Each row has a class, written after it.
-303 19 224 -3 17 -53 -4 -229 56 -98 -30 -22 -92 87 22 200 32 226 -15
 -112 77 -142 -172 10 67 -250 32 -88 -80 -57 99 209 | bitaz
-28 -226 94 63 119 -81 81 -63 -199 -279 234 -125 78 196 158 -138 312 124
 -123 212 -80 -254 -235 -134 2 285 -222 390 -31 145 123 -32 | naze
-185 14 350 134 304 79 153 -478 -77 -688 -41 71 36 81 30 10 286 219 -109
 -19 -49 -248 -37 -121 -47 41 123 -50 -56 111 60 125 | kavud
-53 -94 217 -37 -92 14 94 -89 211 -366 -142 -153 -89 -12 193 103 16 354
 -148 -213 -41 -238 -183 300 130 -10 26 -234 -76 46 -27 75 | naze
-294 53 340 128 252 -85 201 -68 279 -333 165 -200 91 41 204 -105 173 533
 111 70 202 -388 -199 -132 82 186 -330 -7 84 45 273 -41 | nutin
-445 487 418 140 191 3 329 -493 336 -386 313 70 201 -31 86 33 416 498
 162 256 137 -91 -214 -154 203 143 -156 -158 -86 178 -92 -30 | Rov
109 -297 19 278 299 184 267 154 -256 -572 73 -10 100 91 52 160 158 139
 -73 -216 -240 132 310 -138 -191 196 226 254 -241 -148 146 -286 | tetu
-150 277 424 -33 25 -216 -109 9 -95 -109 57 408 -23 -162 -67 132 -41 -28
 61 -119 250 -191 131 -147 163 -81 55 -152 -354 -233 -59 243 | naze
31 -378 -158 33 92 -129 13 310 56 -328 297 414 -75 -145 0 233 -205 -219
 -119 -222 119 82 258 174 -73 274 172 115 11 -251 202 -46 | naze
87 525 409 222 366 50 396 -639 -116 -890 -132 -561 91 404 -5 -411 619
 127 -154 -82 -130 -855 -537 -233 236 -140 129 -787 181 540 -214 -641 | zom
259 160 218 -194 66 224 -131 -164 427 -147 -280 286 -37 -158 215 2 -31
 213 -79 68 88 211 -77 4 -78 -71 -121 -35 10 -3 32 258 | Dav
-171 -87 -233 299 59 -6 5 -123 -220 -47 212 345 520 337 396 120 51 -200
 26 532 -227 414 216 -150 -31 211 170 300 -96 102 40 399 | zom
-99 388 153 41 -83 -197 -207 -168 356 34 148 -268 9 114 182 -209 1 68
 -124 125 -125 -485 -29 256 185 11 -164 -31 -42 267 127 110 | Rov
-232 5 157 -108 40 56 -23 -182 10 -172 -140 -54 -86 19 -11 168 -112 113
 -106 -152 -22 -214 -43 128 1 -244 175 -260 -195 122 -146 103 | Dav
-87 -202 86 370 -144 -40 74 -401 52 -460 146 -521 -197 419 280 267 123
 240 -91 88 -525 -232 -484 207 66 24 128 54 38 331 196 93 | golub
153 -193 23 154 8 -66 -6 184 -271 -248 -70 164 -3 240 161 228 -101 -107
 -53 -123 -253 -4 9 225 83 49 185 -74 -154 -58 -8 -51 | kavud
-196 -325 101 -94 191 228 74 -338 230 -144 -122 -428 -167 327 133 -44 77
 352 -232 203 -25 -319 -436 -122 -174 23 -27 -130 53 193 209 -77 | Dav
-264 18 -15 112 38 -297 -48 145 347 158 365 -149 -20 154 226 120 -21 230
 59 230 19 -430 -209 6 -56 158 -36 -119 -50 118 85 83 | Dav
213 121 125 -8 221 218 -239 161 431 -257 -116 449 -91 -40 92 203 -12 168
 -11 50 220 156 80 -264 -281 5 -19 -186 -79 -194 93 10 | Dono
291 -96 88 133 153 -83 110 16 -202 -385 105 198 3 135 130 54 136 -220
 -93 -77 -106 -38 -102 -125 3 79 178 3 59 -44 107 -75 | vota
314 -55 50 -161 80 325 -93 -48 400 51 -220 171 -132 -68 -1 96 -62 -72
 -108 98 166 210 112 -238 -102 -43 215 -125 -15 -182 198 109 | kavud
184 88 286 -101 249 265 -207 -25 329 -200 -328 287 -9 -15 182 -147 41
 203 -193 73 43 54 53 10 -146 84 -165 33 10 -48 122 151 | nutin
130 -124 117 148 -6 -230 316 263 -302 -377 153 205 65 -57 100 179 39
 -222 126 -115 -49 36 -119 88 138 243 55 128 -70 -230 54 -99 | zom
-106 61 170 57 33 65 132 -194 -119 -86 -63 -24 -90 156 -3 238 78 -2 -30
 30 -117 70 -165 -47 49 -158 220 -135 -201 -6 -9 32 | dovuz
-327 124 53 156 -324 -252 6 -45 263 105 340 -120 -38 75 255 96 -75 268
 199 171 -124 -250 -119 250 214 196 -23 -79 -62 109 27 117 | dovuz
-109 34 220 -117 156 295 40 419 124 -260 -126 586 521 -241 185 633 -265
 -113 111 -461 312 842 315 493 -321 -396 101 87 -643 -625 -480 280 | tetu
-260 28 241 331 289 -21 246 -310 -123 -331 102 -278 236 278 -274 171 410
 69 -47 -96 -168 -152 131 -238 104 -189 134 -2 -72 -135 164 -60 | golub
-194 224 -78 -242 -240 -56 -149 41 192 138 327 185 24 55 -184 153 225
 -180 -81 -102 361 251 135 -155 37 -117 82 141 -170 -277 -48 35 | tetu
319 309 232 50 -115 -12 97 120 114 -81 74 279 -68 87 41 109 175 -223 16
 140 51 113 -93 -295 102 90 60 -186 -130 -193 39 -81 | zom
-152 30 -45 -182 237 213 -385 -302 -10 387 -183 321 -83 -282 -90 248
 -358 -66 -35 108 150 245 169 89 -216 -363 420 5 -538 -104 -114 329 | Rov
-135 -208 99 -10 257 60 243 -86 -70 -21 132 -102 15 -16 25 -80 146 69
 -69 163 -13 -73 -77 -140 50 214 -39 315 -9 43 232 -10 | Rov
-2 -137 304 -174 212 -91 -39 164 377 -548 -154 268 -255 -187 323 56 -588
 50 -204 -516 212 -410 -177 478 231 225 282 -435 95 -17 123 -48 | Dono
-225 187 204 22 -135 -68 -224 -53 628 -448 425 -15 -459 -97 327 44 58
 154 76 190 90 -343 -299 -9 -237 382 -114 -180 76 190 200 126 | Dono
149 12 244 -206 -171 215 -216 497 824 -101 -166 -96 -532 -410 136 59
 -368 514 -29 -426 213 -394 137 437 -242 73 -55 -349 -237 -200 88 -195 | vota
-370 425 76 376 -184 -702 218 -46 -430 300 848 -104 387 273 -36 -89 270
 -155 225 100 287 -242 -313 79 523 18 -180 143 -186 -100 -188 -53 | vota
-227 175 392 147 -28 -12 4 -107 190 -216 10 64 43 198 192 100 56 316 16
 -58 -12 -279 -63 201 52 -41 -22 -176 -188 -17 -87 186 | kavud
215 -63 65 33 -76 -47 81 278 316 49 -136 237 55 151 86 236 -80 -55 8 62
 57 -83 132 -55 164 -13 127 -235 46 -267 240 29 | naze
-50 -290 -17 204 356 84 85 -181 -210 70 468 -261 265 436 -61 -93 540
 -166 -301 542 -278 65 125 -487 109 272 -127 489 -157 70 421 -104 | naze
51 -57 38 37 259 -113 209 81 -179 -113 190 61 96 132 74 -101 322 50 -98
 196 9 -180 -243 -145 -59 216 -134 164 -62 85 17 -185 | zom
19 -60 141 99 47 80 -47 -54 -242 -214 -192 116 144 223 239 111 -82 1 -47
 -107 -196 103 62 67 4 -109 190 45 -154 -45 -27 133 | nutin
112 261 196 146 -86 -73 31 181 8 -301 109 508 216 140 217 7 74 -81 -55
 -17 14 175 77 246 224 213 -136 260 -75 -120 -69 83 | Rov
161 892 441 17 -406 -549 707 26 423 198 172 -315 127 357 151 98 765 684
 532 -117 340 -653 -311 -409 89 -685 -352 -324 -6 -356 328 -426 | bitaz
-236 231 12 147 -339 -157 119 -101 161 70 470 -147 -254 -53 32 282 79 -4
 38 -34 -72 146 -85 380 50 38 188 -121 -290 -10 -84 76 | kavud
-387 271 190 74 -98 -10 -132 -502 443 -24 -24 -549 -241 52 131 -56 -86
 604 -114 -225 21 -452 -189 437 54 -296 40 -161 -154 170 145 130 | Rov
-45 233 -117 79 -282 -488 -19 -18 -35 369 384 -268 -111 148 84 134 168
 -174 95 196 -301 -176 -327 310 39 17 60 -25 -136 76 -32 -79 | naze
233 -348 -10 -61 303 28 39 -217 -388 -448 -85 54 -60 281 161 -285 198
 -130 -276 213 -25 -211 -555 -107 -114 222 -142 316 226 291 87 -75 | tetu
-9 -235 -134 -40 47 -114 81 92 12 -11 223 107 -91 -47 78 -84 -29 -32 -34
 161 198 -119 -298 70 56 267 -125 225 205 89 96 -20 | bitaz
-127 402 -15 75 -376 -429 -76 120 549 493 443 -270 -240 -137 162 78 -120
 326 225 156 251 -398 -326 275 301 -28 -165 -143 -78 128 61 149 | Dav
-61 271 269 62 -126 -385 260 -250 16 -221 238 -543 62 15 82 15 274 91 39
 -31 -267 -620 -35 34 262 -167 -77 -210 -124 268 115 49 | kavud
87 -132 232 27 -15 -47 -38 41 94 -394 -15 143 -107 -44 4 126 3 -38 -133
 -228 -161 -302 144 -60 118 96 198 -344 9 -94 21 75 | Dono
-328 210 181 285 155 -215 -246 142 866 -305 453 -149 220 141 436 187 137
 267 128 450 24 -692 222 -285 191 240 -32 -280 -50 152 467 286 | bitaz
-109 277 351 -40 -39 -38 -305 129 623 -305 -103 361 -320 113 229 124
 -106 309 -161 -129 154 -300 -213 366 -217 -8 -182 -392 -40 -2 -38 189 | golub
394 -307 153 -714 244 160 -519 187 899 342 -329 550 -160 -701 59 -233
 -557 318 -167 65 282 -289 308 -197 -116 87 -506 219 366 117 339 473 | vota
242 -279 -186 56 76 279 -12 234 206 -454 6 16 -318 -58 -71 100 -108 27
 -249 -401 150 120 149 19 -426 55 193 68 88 -148 155 -224 | vota
0 61 285 50 244 -141 266 36 -195 -329 266 266 316 330 138 -148 411 -24
 -207 327 -18 -176 -155 -260 187 378 -304 305 -102 101 69 -123 | zom
314 34 305 -95 42 280 -271 -10 597 -160 -88 344 -219 18 71 221 37 99
 -107 153 215 255 -164 -331 -257 66 -122 -75 -66 -293 159 219 | kavud
229 6 84 -163 -7 198 -91 68 227 -55 -204 311 -112 -121 82 53 -21 113 -13
 129 202 129 27 -177 -9 -14 -72 53 -36 -104 147 96 | bitaz
-92 200 -128 54 -291 -327 -220 -85 65 380 268 -133 -61 84 137 258 -66
 -289 143 202 -89 120 -48 -51 265 -83 262 -102 -108 -13 170 353 | kavud
-181 198 -162 -83 -138 -339 5 92 -5 711 337 -20 -120 17 -84 231 193 -184
 64 206 -198 229 16 -57 -89 -64 60 123 -168 -123 123 119 | Rov
51 -123 25 -39 214 -85 65 353 319 -185 218 199 -186 -176 12 338 -204 -10
 -36 -367 121 -51 110 -17 -237 74 258 -83 -114 -273 201 -195 | zom
-51 -175 -96 28 6 -128 99 -158 -143 -86 241 -212 -98 284 113 -51 289 79
 -223 227 -121 -158 -443 -7 26 191 -65 224 31 211 97 -103 | bitaz
72 121 87 -116 -116 38 -112 -14 369 -313 255 169 -297 -138 -161 412 112
 36 -256 -142 72 109 73 88 98 -53 121 -136 -375 -132 64 -150 | bitaz
73 83 -13 -119 -26 333 -157 -56 280 21 -136 280 -155 -120 107 162 -18
 203 -193 -23 101 508 129 116 -230 -109 124 -60 -250 -92 -75 177 | nutin
-105 33 410 200 160 144 114 -263 37 -470 12 -48 67 115 120 37 246 276 16
 21 -45 -292 55 -205 65 -69 17 -170 -174 17 108 68 | naze
86 -36 -131 78 -42 -71 -59 166 -58 -10 68 122 -167 -27 -3 214 -89 2 69
 -188 -40 172 -53 169 -101 10 195 -51 -79 -160 -33 -188 | vota
190 -357 -69 -194 290 -31 9 -124 -136 46 71 -292 -141 225 75 -116 132 58
 -247 224 -188 -269 -400 -294 -171 113 -111 337 25 274 267 -223 | tetu
129 206 36 -135 -276 -68 -213 237 539 150 -95 172 -360 -51 167 282 -256
 -25 71 -43 258 114 -263 77 -98 -70 75 -276 -20 -260 162 136 | zom
-299 135 290 280 167 109 193 -481 -31 -552 48 -321 95 112 24 113 323 274
 30 76 -135 -240 -99 66 30 -70 127 -107 -235 174 -53 47 | kavud
-33 -118 8 143 224 17 -129 219 -67 -391 -5 90 40 96 198 76 -91 7 12 -298
 -160 -175 101 289 -184 22 142 -244 -128 -68 -55 -234 | zom
-169 33 -239 192 -381 -500 240 -10 -314 332 400 -437 -41 240 -91 206 141
 -157 -91 185 -277 -274 115 -195 397 35 395 -11 -205 132 183 48 | nutin
-38 -108 51 -107 -53 -36 154 84 -14 91 252 41 -11 -39 51 123 120 -95 135
 74 95 76 -143 -5 60 59 22 362 -73 -101 86 -11 | golub
0 -130 -73 -124 159 -87 133 -213 -339 144 130 -109 78 251 -36 64 190 -43
 -161 158 -135 109 -322 -157 -30 -83 -74 279 -136 90 29 -175 | Rov
225 506 334 24 74 -2 231 171 379 -469 58 138 -81 -239 -75 253 313 161 28
 -392 185 281 7 146 -37 -115 -101 -274 -182 -357 -9 -317 | nutin
-233 298 87 257 -299 -497 84 -33 260 377 492 -437 -96 260 204 22 186 -44
 144 292 -253 -418 -304 82 363 184 13 -20 71 111 321 117 | zom
109 -7 117 238 3 92 85 13 378 -293 90 235 -120 -125 -43 -128 143 239 39
 95 167 -171 252 -212 173 407 70 -65 175 -203 311 -7 | dovuz
39 -335 -26 -170 335 93 -125 -84 333 -55 -8 117 -176 -271 211 -10 -353
 202 -9 -6 212 -280 -51 -91 -325 39 151 55 100 69 257 143 | Dono
